Below is a small trained network, with its code and all its weights. Each question gives an input and a class and asks what happens when units are switched off, that is, made to give their printed mean instead of their output.

import numpy as np


def w(rows, s, z=0):
    codes = np.array(rows[::2]) - 128.0
    scale = np.full(codes.shape[1], s)
    scale[-1] = z or s
    return codes * scale


def norm(h):
    return h / np.sqrt((h * h).mean(-1, keepdims=True) + 1e-5)


def f(y):
    return np.maximum(y, 0)


def log_softmax(a):
    a = a - a.max(-1, keepdims=True)
    return a - np.log(np.exp(a).sum(-1, keepdims=True))


def net(x, mask):
    res = np.array(x, float).reshape(1, 3) / 4 @ E
    u = 0
    for l in range(4):
        y = f(norm(res) @ A[l][:, :-1].T + A[l][:, -1])
        res = res + np.where(mask[u : u + 4], y, B[l][:, -1]) @ B[l][:, :-1]
        u += 4
    return log_softmax(norm(res)[-1] @ U[:, :-1].T + U[:, -1])


A, B = {}, {}
E = w([
[71,44,87,3,102,230,238,47,144],'x0',
[99,32,148,151,15,183,183,103,159],'x1',
[59,87,89,115,91,140,192,11,197],'x2',
],0.0014)
A[0] = w([
[66,59,109,107,69,152,170,91,150,49],'0.n0',
[53,123,67,117,115,97,127,4,193,55],'0.n1',
[75,129,117,189,98,45,113,14,205,4],'0.n2',
[87,93,162,188,51,94,151,95,201,64],'0.n3',
],0.0031,0.0029)
B[0] = w([
[176,211,133,109,111,112,167,116,94,254],'0.n0',
[148,176,136,136,40,95,212,40,48,245],'0.n1',
[33,168,19,2,51,121,141,99,25,188],'0.n2',
[126,143,176,187,174,135,157,208,142,218],'0.n3',
],0.004,0.0022)
A[1] = w([
[136,69,173,187,96,128,158,134,148,80],'1.n0',
[113,1,152,152,124,84,156,139,194,5],'1.n1',
[173,124,168,197,140,105,124,150,127,128],'1.n2',
[137,52,158,182,102,106,70,161,153,49],'1.n3',
],0.0042,0.0033)
B[1] = w([
[176,133,252,166,144,157,136,166,132,166],'1.n0',
[38,79,58,50,182,182,169,154,173,130],'1.n1',
[180,171,123,175,169,59,78,78,196,252],'1.n2',
[128,85,81,20,208,207,189,121,38,170],'1.n3',
],0.0036,0.0023)
A[2] = w([
[102,1,53,194,112,120,59,75,201,2],'2.n0',
[151,96,170,141,78,162,182,55,164,109],'2.n1',
[126,157,117,118,114,73,43,157,89,115],'2.n2',
[134,119,104,165,146,53,55,89,173,96],'2.n3',
],0.0048,0.0044)
B[2] = w([
[72,102,82,70,212,200,120,109,105,128],'2.n0',
[95,199,102,124,87,7,106,95,100,244],'2.n1',
[205,150,230,191,155,109,141,138,169,251],'2.n2',
[203,240,159,166,70,4,45,157,202,226],'2.n3',
],0.0037,0.0028)
A[3] = w([
[45,24,37,63,184,214,100,149,120,102],'3.n0',
[83,109,138,59,72,140,175,119,91,107],'3.n1',
[46,2,46,186,13,162,12,244,111,2],'3.n2',
[148,110,146,129,235,220,94,154,101,106],'3.n3',
],0.0037,0.0028)
B[3] = w([
[78,123,84,181,161,119,30,105,221,144],'3.n0',
[111,145,68,101,174,109,106,67,145,255],'3.n1',
[192,54,83,38,2,198,216,62,219,128],'3.n2',
[153,44,163,76,143,194,184,135,74,173],'3.n3',
],0.0047,0.0025)
U = w([
[249,250,247,246,154,16,16,233,205,246],'0',
[2,72,158,241,22,196,165,236,189,12],'1',
[17,239,14,11,4,62,249,5,23,234],'2',
[26,7,54,221,42,197,35,233,178,3],'3',
[232,31,247,55,253,252,202,240,21,141],'4',
[25,21,13,33,245,254,16,90,216,97],'5',
],0.005,0.0045)

Each question gives the input, the list of numbers given to net, and the class t.
The units are the neurons (one row each of A and B). Each row of codes is followed by its name. A weight is (code - 128) times the scale printed after its matrix; where a second scale follows, it is the last column's (A, B and U).
mask holds one flag per neuron, layer by layer. A switched-off neuron (its flag False) gives its mean, the last column of its row in B, instead of its output. The means were averaged over made-up inputs and are rounded, as every weight is.
A unit's drop is (log p(t) with every unit on - log p(t) with that unit switched off) / (log p(t) with every unit on - log p(t) with every unit switched off).
The circuit of an input: a set's keep is (log p(t) with only the set's units on - log p(t) with every unit switched off) / (log p(t) with every unit on - log p(t) with every unit switched off). Starting from the 12 units with the biggest drops (on a tie, the unit counted first), units are removed one at a time, each time the one whose removal leaves the highest keep (on an exact tie, the one counted first), for as long as the keep stays at least 0.8.
circuit, biggest first: the units of the circuit, biggest drop first
k most important neurons: the k neurons with the biggest drops, biggest first
top k neurons in layer l: the k neurons of layer l with the biggest drops, biggest first
drop when u is switched off: that unit's drop, to one decimal
input [2,-4,-2], class 4: 4 most important neurons -> (1.n2 2.n3 2.n1 3.n3)
input [-3,-2,4], class 2: circuit, biggest first -> (0.n2)
input [3,-2,-6], class 4: circuit, biggest first -> (2.n3 2.n1 3.n3)
input [2,4,-8], class 4: top 2 neurons in layer 0 -> (0.n1 0.n0)
input [7,-1,-6], class 5: 3 most important neurons -> (0.n1 2.n2 3.n0)
input [2,-6,-1], class 4: circuit, biggest first -> (2.n3 2.n1 3.n3 0.n1)
input [2,-7,1], class 4: 3 most important neurons -> (1.n2 2.n1 2.n3)
input [3,2,-8], class 4: circuit, biggest first -> (2.n3 2.n1)
input [2,8,-3], class 0: 4 most important neurons -> (0.n2 0.n3 1.n0 0.n1)
input [-1,6,-7], class 4: 2 most important neurons -> (1.n3 0.n1)
input [-3,-7,7], class 2: 2 most important neurons -> (0.n2 1.n2)
input [-3,5,-2], class 4: 3 most important neurons -> (1.n3 0.n0 0.n1)
input [6,-8,-1], class 5: 3 most important neurons -> (2.n2 3.n0 2.n3)
input [3,-5,-3], class 4: 2 most important neurons -> (1.n2 2.n3)
input [-4,2,6], class 2: top neuron in layer 0 -> (0.n2)
input [-4,3,4], class 2: drop when 0.n2 is switched off -> 2.5
input [-4,-4,6], class 2: drop when 0.n2 is switched off -> 1.2
input [4,-1,-8], class 4: drop when 3.n3 is switched off -> 0.1
input [-4,4,4], class 2: drop when 0.n2 is switched off -> 2.4
input [-6,1,7], class 2: most important neuron -> (0.n2)
